Below are the code and all the weights of a small trained network. Each question names an input and a class and asks about switching units off, where a switched-off unit gives its printed mean instead of its output.

import numpy as np


def w(rows, s, z=0):
    codes = np.array(rows[::2]) - 128.0
    scale = np.full(codes.shape[1], s)
    scale[-1] = z or s
    return codes * scale


def norm(h):
    return h / np.sqrt((h * h).mean(-1, keepdims=True) + 1e-5)


def f(y):
    return np.maximum(y, 0)


def log_softmax(a):
    a = a - a.max(-1, keepdims=True)
    return a - np.log(np.exp(a).sum(-1, keepdims=True))


def net(x, mask):
    res = np.array(x, float).reshape(1, 7) / 4 @ E
    u = 0
    for l in range(3):
        y = f(norm(res) @ A[l][:, :-1].T + A[l][:, -1])
        res = res + np.where(mask[u : u + 13], y, B[l][:, -1]) @ B[l][:, :-1]
        u += 13
    return log_softmax(norm(res)[-1] @ U[:, :-1].T + U[:, -1])


A, B = {}, {}
E = w([
[127,143,113],'x0',
[43,144,161],'x1',
[85,2,28],'x2',
[123,123,138],'x3',
[132,124,132],'x4',
[126,132,126],'x5',
[213,106,102],'x6',
],0.0072)
A[0] = w([
[74,132,58,42],'L0N1',
[95,135,80,86],'L0N2',
[81,170,212,143],'L0N3',
[18,61,112,3],'L0N4',
[154,88,69,74],'L0N5',
[67,83,141,68],'L0N6',
[12,186,152,141],'L0N7',
[69,78,105,43],'L0N8',
[55,4,13,179],'L0N9',
[62,110,187,164],'L0N10',
[92,111,101,22],'L0N11',
[156,175,116,152],'L0N12',
[143,133,115,79],'L0N13',
],0.011,0.0026)
B[0] = w([
[162,176,149,156],'L0N1',
[154,157,142,147],'L0N2',
[98,101,142,199],'L0N3',
[202,211,119,185],'L0N4',
[116,74,159,168],'L0N5',
[166,175,120,160],'L0N6',
[52,133,180,208],'L0N7',
[173,171,134,166],'L0N8',
[140,177,2,254],'L0N9',
[99,172,173,179],'L0N10',
[144,165,149,143],'L0N11',
[106,152,185,156],'L0N12',
[124,138,133,131],'L0N13',
],0.028,0.0098)
A[1] = w([
[110,86,94,166],'L1N1',
[112,103,124,2],'L1N2',
[118,121,150,145],'L1N3',
[182,84,96,65],'L1N4',
[139,56,169,64],'L1N5',
[185,41,38,220],'L1N6',
[122,102,108,159],'L1N7',
[168,63,129,150],'L1N8',
[246,85,238,199],'L1N9',
[32,116,240,103],'L1N10',
[113,99,120,43],'L1N11',
[34,161,75,82],'L1N12',
[58,175,73,26],'L1N13',
],0.012,0.00089)
B[1] = w([
[92,149,119,137],'L1N1',
[132,126,126,128],'L1N2',
[137,116,131,149],'L1N3',
[80,120,122,147],'L1N4',
[154,151,172,140],'L1N5',
[9,134,75,173],'L1N6',
[108,137,129,134],'L1N7',
[115,134,176,136],'L1N8',
[182,253,160,181],'L1N9',
[169,9,116,255],'L1N10',
[129,131,131,129],'L1N11',
[155,165,167,174],'L1N12',
[162,159,154,175],'L1N13',
],0.031,0.0098)
A[2] = w([
[138,131,111,104],'L2N1',
[140,109,120,63],'L2N2',
[130,87,55,73],'L2N3',
[165,92,41,70],'L2N4',
[147,100,121,108],'L2N5',
[155,96,112,138],'L2N6',
[103,100,157,17],'L2N7',
[254,19,87,134],'L2N8',
[101,106,91,87],'L2N9',
[152,100,117,120],'L2N10',
[146,111,88,90],'L2N11',
[102,112,160,2],'L2N12',
[134,127,129,82],'L2N13',
],0.016,0.0025)
B[2] = w([
[144,108,128,153],'L2N1',
[143,127,124,135],'L2N2',
[47,111,112,186],'L2N3',
[130,27,113,206],'L2N4',
[140,126,129,156],'L2N5',
[154,131,114,158],'L2N6',
[102,79,133,186],'L2N7',
[253,159,170,252],'L2N8',
[74,179,150,161],'L2N9',
[157,127,134,155],'L2N10',
[114,91,119,161],'L2N11',
[119,88,100,171],'L2N12',
[132,128,128,129],'L2N13',
],0.031,0.0048)
U = w([
[206,79,186,245],'0',
[185,235,144,165],'1',
[129,178,3,174],'2',
[20,112,54,4],'3',
[72,31,212,2],'4',
],0.013,0.0031)

Each question gives the input, the list of numbers given to net, and the class t.
The units are the neurons (one row each of A and B). Each row of codes is followed by its name. A weight is (code - 128) times the scale printed after its matrix; where a second scale follows, it is the last column's (A, B and U).
mask holds one flag per neuron, layer by layer. A switched-off neuron (its flag False) gives its mean, the last column of its row in B, instead of its output. The means were averaged over made-up inputs and are rounded, as every weight is.
A unit's drop is (log p(t) with every unit on - log p(t) with that unit switched off) / (log p(t) with every unit on - log p(t) with every unit switched off).
most important unit: the unit with the biggest drop
top k neurons: the k neurons with the biggest drops, biggest first
top k neurons in layer l: the k neurons of layer l with the biggest drops, biggest first
drop of u: that unit's drop, to one decimal
input [-6,6,-8,2,2,-4,2], class 0: top 2 neurons -> [L1N10 L2N8]
input [-6,7,-6,3,8,-7,5], class 0: most important unit -> L1N10
input [-4,-2,2,7,8,7,0], class 2: top 2 neurons -> [L0N9 L1N10]
input [4,3,-1,7,-8,3,-2], class 4: top 2 neurons -> [L0N7 L0N10]
input [5,6,8,3,6,3,0], class 1: top 3 neurons -> [L0N4 L1N10 L0N1]
input [-8,2,0,6,0,-5,-5], class 4: top 2 neurons -> [L0N9 L0N7]
input [3,1,-7,-1,-4,6,6], class 0: top 3 neurons -> [L0N9 L0N4 L0N12]
input [-1,6,-2,4,-6,2,-8], class 4: top 2 neurons in layer 0 -> [L0N7 L0N9]
input [5,-4,-1,6,-4,-6,-7], class 0: top 3 neurons -> [L1N10 L0N9 L1N6]
input [-8,7,-5,6,8,-7,4], class 0: top 3 neurons -> [L1N10 L2N8 L1N6]
input [2,-8,-1,4,2,0,-7], class 0: top 2 neurons -> [L0N9 L0N4]
input [-2,-1,5,6,0,-5,2], class 3: top 3 neurons in layer 2 -> [L2N8 L2N3 L2N4]
input [-7,4,-3,-6,7,-1,-6], class 4: top 2 neurons in layer 0 -> [L0N7 L0N10]
input [2,0,1,0,-3,6,6], class 3: most important unit -> L0N7
input [5,-3,5,-7,7,2,3], class 3: drop of L0N5 -> 0.1
input [6,-4,7,-8,-5,3,7], class 3: drop of L2N2 -> 0.0
input [8,-3,-8,-3,-5,-5,-7], class 0: drop of L0N9 -> 0.2
input [5,-5,-3,-4,-6,-7,-4], class 0: drop of L0N9 -> 1.5
